Every row comes from one small tree of marks. The marks that hang from a mark follow it in brackets, in alphabetical order. Every link used is in the known rows. Which tree was each row made from?
Known rows:
A(K(L(X))): [-0.608 -0.055 -2.654  0.874  0.079  3.458  0.758 -0.915  0.703  0.064
 -0.405  1.541 -1.187 -1.534 -0.630 -0.363 -5.291  1.711 -0.909 -1.345
 -0.425  0.831]
W(E X(U)): [-0.194 -0.021 -0.729 -0.694 -1.514 -1.089  0.360  2.048 -1.126 -0.227
 -0.025 -0.587  0.402  1.987  0.589 -0.633 -0.638 -1.171  0.596  3.448
  1.776 -1.144]
W(E N(G K(Z))): [ 0.826 -0.873  1.236 -0.412 -0.643 -1.735 -0.645  0.688 -0.282  0.312
 -1.050 -0.372 -1.946  2.281  1.669  1.084  3.220  0.341 -1.488  0.839
  0.559  1.832]
A(K(L(X(U)) Z)): [-0.599  0.839 -3.302  1.266 -1.290  2.243  0.843 -0.742 -0.078 -0.311
  0.407  3.237 -1.178 -1.273 -1.137 -0.249 -6.289  1.764 -1.309 -3.325
 -1.595  1.017]
K(L(X) Z): [ 0.296  3.354 -4.079  0.521 -0.615  2.524  0.112 -1.243  1.158 -1.214
  2.137  3.471 -2.055 -0.274 -2.684 -0.655 -1.921  0.656 -1.876 -3.021
 -1.092  0.317]
A(K): [-0.649 -1.754 -1.151  1.153 -0.369  1.645  1.399 -0.109  0.510  0.559
 -0.470  0.522 -0.268 -0.351 -0.073 -0.180 -6.228  0.899 -0.322 -0.070
 -0.701 -0.238]
L(K(Z) X(U)): [-1.758  2.692  0.591 -0.545 -1.395  1.637  0.308 -1.280  0.447 -0.541
  0.839 -0.066 -0.943 -2.350 -2.891 -0.102 -3.969 -1.566  0.373 -2.344
  1.508 -0.432]
W(E X): [-0.116  0.136 -0.928 -1.160 -0.068 -0.169  0.187  2.255  0.060 -0.182
  0.757 -0.734 -0.378  2.653  0.235 -0.509 -0.020 -0.127  0.303  4.560
  1.876 -0.474]
A(K(Z)): [-0.500 -0.879 -1.866  1.353 -1.103  0.816  1.475  0.194  0.339  0.161
  0.672  2.262 -0.731  0.260 -0.721 -0.064 -6.806  1.423 -0.886 -1.569
 -1.906  0.190]
G(L(X(U)) W): [ 0.473  1.292 -1.317  0.280  1.866  0.567  0.696 -2.087 -0.502  1.047
  1.502  0.661  0.378 -3.398 -1.111  0.616 -0.437  0.058  3.055 -3.527
  3.181 -0.413]
X(L): [-0.914 -0.589 -0.112  1.786 -0.725  1.227  0.822 -2.053  0.878  1.362
  0.666 -1.163  2.146  1.659 -1.215 -0.577 -2.067 -1.870 -0.548  1.400
 -0.686 -3.466]
W(N X(L)): [-1.462 -1.138 -1.461 -0.708  0.271 -0.403  0.730  0.257 -0.605  1.025
  1.713 -1.143  1.676  1.677 -1.061  0.788  1.776 -0.879  0.013  3.372
 -1.305 -0.978]
W(E N(A K) X(L U)): [-0.251 -1.325  1.956 -0.534 -1.600 -2.324 -1.421  0.187 -2.021 -0.438
 -2.136 -1.410  2.921  2.457  1.840  0.894  2.547 -1.450 -0.276  2.361
  0.543 -0.648]
U(X(L(K))): [-2.176 -0.197 -2.497  0.552 -0.242  2.403 -0.442 -1.307  1.534  1.356
 -0.217 -0.707 -0.161 -0.056 -1.900 -0.706 -3.636 -0.435  0.531  0.868
  1.121 -2.261]
G(W(X)): [ 0.438  0.169 -2.020  1.086  0.805  0.577 -0.303  0.993  0.009  0.577
  1.295  0.279 -0.222 -1.037 -1.279  0.584 -1.354 -1.301  1.279 -0.492
 -0.432 -0.255]
W(E N): [ 1.148 -0.251  0.113 -1.658 -0.350 -0.313  1.424  0.371  0.832  0.051
  0.980 -0.729 -0.809  2.129  0.409  0.056  2.706 -0.833 -0.084  2.339
  1.399 -0.026]
A(K(L Z)): [ 0.023  0.329 -3.422  2.149 -1.248  1.933  1.400 -0.243  0.892 -0.526
  0.448  3.281 -1.506 -0.297 -0.677 -0.569 -5.846  2.146 -1.634 -2.625
 -2.801  0.782]
W(N(A) X(L(K(Z)))): [-0.964 -0.326  0.676 -0.791  0.047 -0.706 -0.091  0.355  0.139 -0.542
  1.128 -0.880  2.203  1.114 -1.023  0.214  1.654 -0.834 -0.302  2.000
 -2.555 -0.828]
N(A G(L W(X))): [ 1.408 -1.259  2.018  0.407  2.758 -1.213 -1.614  1.098 -0.227  0.032
 -0.891 -0.296  1.066 -1.232  1.551 -0.907  2.366  0.826  0.780 -0.500
 -1.416 -0.064]
X(L(K)): [-1.426  0.274  1.222  2.040 -0.970  1.750  1.032 -1.982  1.894  0.975
  0.257 -2.151  1.426  0.542 -1.648 -0.639 -2.272 -1.880 -0.156  1.178
 -0.550 -3.065]

Write each row's tree:
[ 0.077  1.977 -3.008  0.647 -0.585  2.970  0.264 -1.758  0.589 -0.691
 -0.106  1.192 -1.023 -1.682 -1.618 -0.945 -1.470 -0.929 -1.003 -1.633
  0.442 -0.865]
K(L(X(U)))
[-1.534  0.669  0.930  2.697 -3.482 -0.058  1.255 -2.095 -0.005  0.730
 -0.055 -0.790  2.277 -0.093 -1.648 -0.702 -3.555 -2.991 -0.165 -1.389
 -1.497 -3.706]
X(L(K(Z)) U)
[-0.234 -0.091  2.304 -1.951  0.030 -0.865 -0.240  1.135  0.294 -0.462
  0.504 -2.124  1.994  2.561  0.513 -0.127  3.552 -0.693  0.178  4.208
 -0.026 -0.385]
W(E N(A) X(L(K)))
[ 0.804 -1.065  0.602  0.706 -0.351  0.518  0.029 -0.194  0.885 -1.385
 -0.675  1.755  1.121  0.296  0.118 -1.145 -5.091  0.409 -1.079 -1.571
 -2.516 -0.972]
N(A(K(Z)))
[ 0.260  3.240 -3.994  0.835 -1.612  1.860  0.265 -1.486  0.336 -1.246
  1.603  3.620 -1.555 -0.756 -2.461 -0.770 -2.432 -0.147 -1.745 -3.748
 -1.188 -0.189]
K(L(X(U)) Z)
[ 0.679  1.394 -0.027 -0.200  0.993 -1.470  1.563  0.572 -0.085  0.302
  1.450 -0.564 -0.465 -2.376  0.243  0.968  3.453  0.713  3.628 -0.954
  2.432  1.181]
G(L(K) W(E N X(U)))
[ 1.045  0.210 -0.995  0.365  0.989 -2.132  0.480  0.007 -1.370  0.543
  0.295  0.296  0.012 -1.251  1.190  1.766  3.229  0.948  2.849 -1.417
  2.828  1.180]
G(L W(E N(K) X(U)))
[-0.868 -1.820 -1.000 -1.388  1.126 -1.176  0.016  2.228 -1.002  0.873
  0.770 -1.132 -0.608  0.757  0.156  0.587  3.254 -0.061 -0.398  3.460
 -1.700  0.841]
W(N(G) X)
[ 0.319 -1.367 -0.578  1.023  0.054  0.103 -0.483 -0.555  0.182  0.174
 -2.057 -0.507 -1.865 -0.268  0.845  0.904  2.747 -0.024 -1.861 -0.446
 -1.328  1.200]
W(N(G K(L)))
[ 0.771 -1.069  2.129  0.414  1.855 -0.713 -1.585  0.087 -1.210  0.446
 -0.885  1.486  0.928 -2.520  1.394 -0.387 -1.647  2.023  0.595 -3.921
 -1.595  1.267]
N(A(K(Z)) G(L(X(U)) W))
[-1.844  1.785  1.274 -0.663 -0.701  2.428  0.199 -1.527  0.694 -0.189
 -0.293 -1.682 -0.550 -3.028 -2.299 -0.220 -3.272 -2.176  0.899 -0.884
  2.664 -0.997]
L(K X(U))
[ 0.835 -0.613  0.721 -2.807  0.552 -1.322 -0.238  2.143 -0.145 -1.114
  0.553 -0.692  0.742  2.522  0.970 -0.152  3.560 -0.256  0.101  4.043
  0.399  0.438]
W(E N(A) X)
[-1.672  2.858  0.487 -1.017  0.041  2.491  0.159 -1.037  1.675 -0.508
  1.653 -0.128 -1.812 -1.612 -3.198  0.088 -3.314 -0.522  0.065 -1.272
  1.619  0.280]
L(K(Z) X)
[ 0.730  2.865  0.371 -1.067  1.088 -0.405  1.182 -1.134  0.080  0.388
  2.406  0.557 -1.020 -3.023 -0.925  1.167  2.416  0.732  3.266 -3.720
  3.441  1.752]
G(L(K(Z) X(U)) W(E N))
[-1.270 -0.683  1.754 -1.562  0.236 -1.163 -0.272  2.181 -0.418  1.402
  0.647 -2.936  0.255  2.495  0.932  0.282  4.827  0.015 -0.049  5.198
 -0.001  0.831]
W(E N(G) X(L(K)))
[ 1.293 -0.484  1.235  2.755 -0.450 -0.279 -3.315 -0.463  0.388 -1.836
 -4.100  1.626 -1.052  0.233  1.709 -0.484 -0.201  0.815 -3.520 -3.160
 -3.311  0.704]
N(A G K(L Z))
[ 1.861 -1.238  2.472  0.793  2.516 -0.845 -1.270  0.157  0.345  0.127
 -1.129 -0.174  0.786 -1.479  1.575 -1.151  1.972  0.453  0.627 -1.546
 -1.348 -0.546]
N(A G(L W))
[ 1.411 -0.832  2.938 -2.520  1.057 -1.529 -0.150  0.308 -0.419 -0.050
 -0.488 -1.030  0.473  0.870  2.095 -0.573  5.058  0.219  0.220  1.442
  1.404  0.459]
W(E N(A G(L(X(U)))))
[ 0.183 -1.315  1.109  2.238  0.868 -1.911 -2.031  0.538 -1.701  1.207
 -3.061 -0.871 -1.194 -0.923  2.590  1.408  1.584  1.295  0.673 -0.980
  1.683  1.479]
N(G(L W(E X(U))) K)
[ 1.587  0.100  1.883 -0.922 -0.002 -0.763 -2.060  0.123  0.008 -1.160
 -1.881  0.369 -1.326  1.437  1.907  0.388  4.062  0.751 -2.171 -0.595
 -0.042  2.285]
W(E N(A G K(L(X) Z)))
[ 0.393 -1.031  2.466 -2.308  0.251 -3.112 -0.192  2.430 -1.391 -0.526
 -0.915 -1.544  0.889  0.818  2.469 -0.454  5.393  0.267  0.814  3.003
  0.400  0.779]
W(E N(A G(L(K))) X(U))
[ 0.161 -0.610  3.801 -0.504  1.817 -0.226 -1.044 -0.420  0.308 -0.386
 -1.887 -1.343  0.776 -1.888  1.139 -1.589  1.113  0.454  0.283 -0.413
  0.172 -0.794]
N(A G(L(K X(U))))
[ 0.867 -1.345  0.057 -0.626 -0.066 -0.131  0.865 -0.330  0.546 -0.859
  0.309  1.066  0.630  0.241 -0.155 -0.034 -0.959 -0.055 -0.843 -0.836
 -2.374  0.010]
W(N(A(K(Z))))
[-0.456 -2.183  2.414 -1.748  0.687 -1.542 -1.163  2.220 -1.310  0.871
 -0.351 -1.741  2.003  2.850  2.179 -0.092  3.295  0.936 -0.565  4.408
 -1.365  0.995]
W(E N(A(K) G) X(L))
[-0.198 -0.384 -0.834 -0.816 -2.074 -2.723 -0.317  1.415 -2.077 -0.563
 -0.643  0.254 -0.373  2.171  1.071  1.524  1.608 -0.495 -0.286  1.442
  1.065  1.131]
W(E N(K(Z)) X(U))
[ 1.845  0.407 -0.500  0.659  1.615 -0.973  0.908 -1.236  0.263  0.608
  0.540  0.302 -0.854 -1.083  0.948  1.592  3.201  1.139  2.407 -2.179
  3.012  1.167]
G(L W(E N(K)))
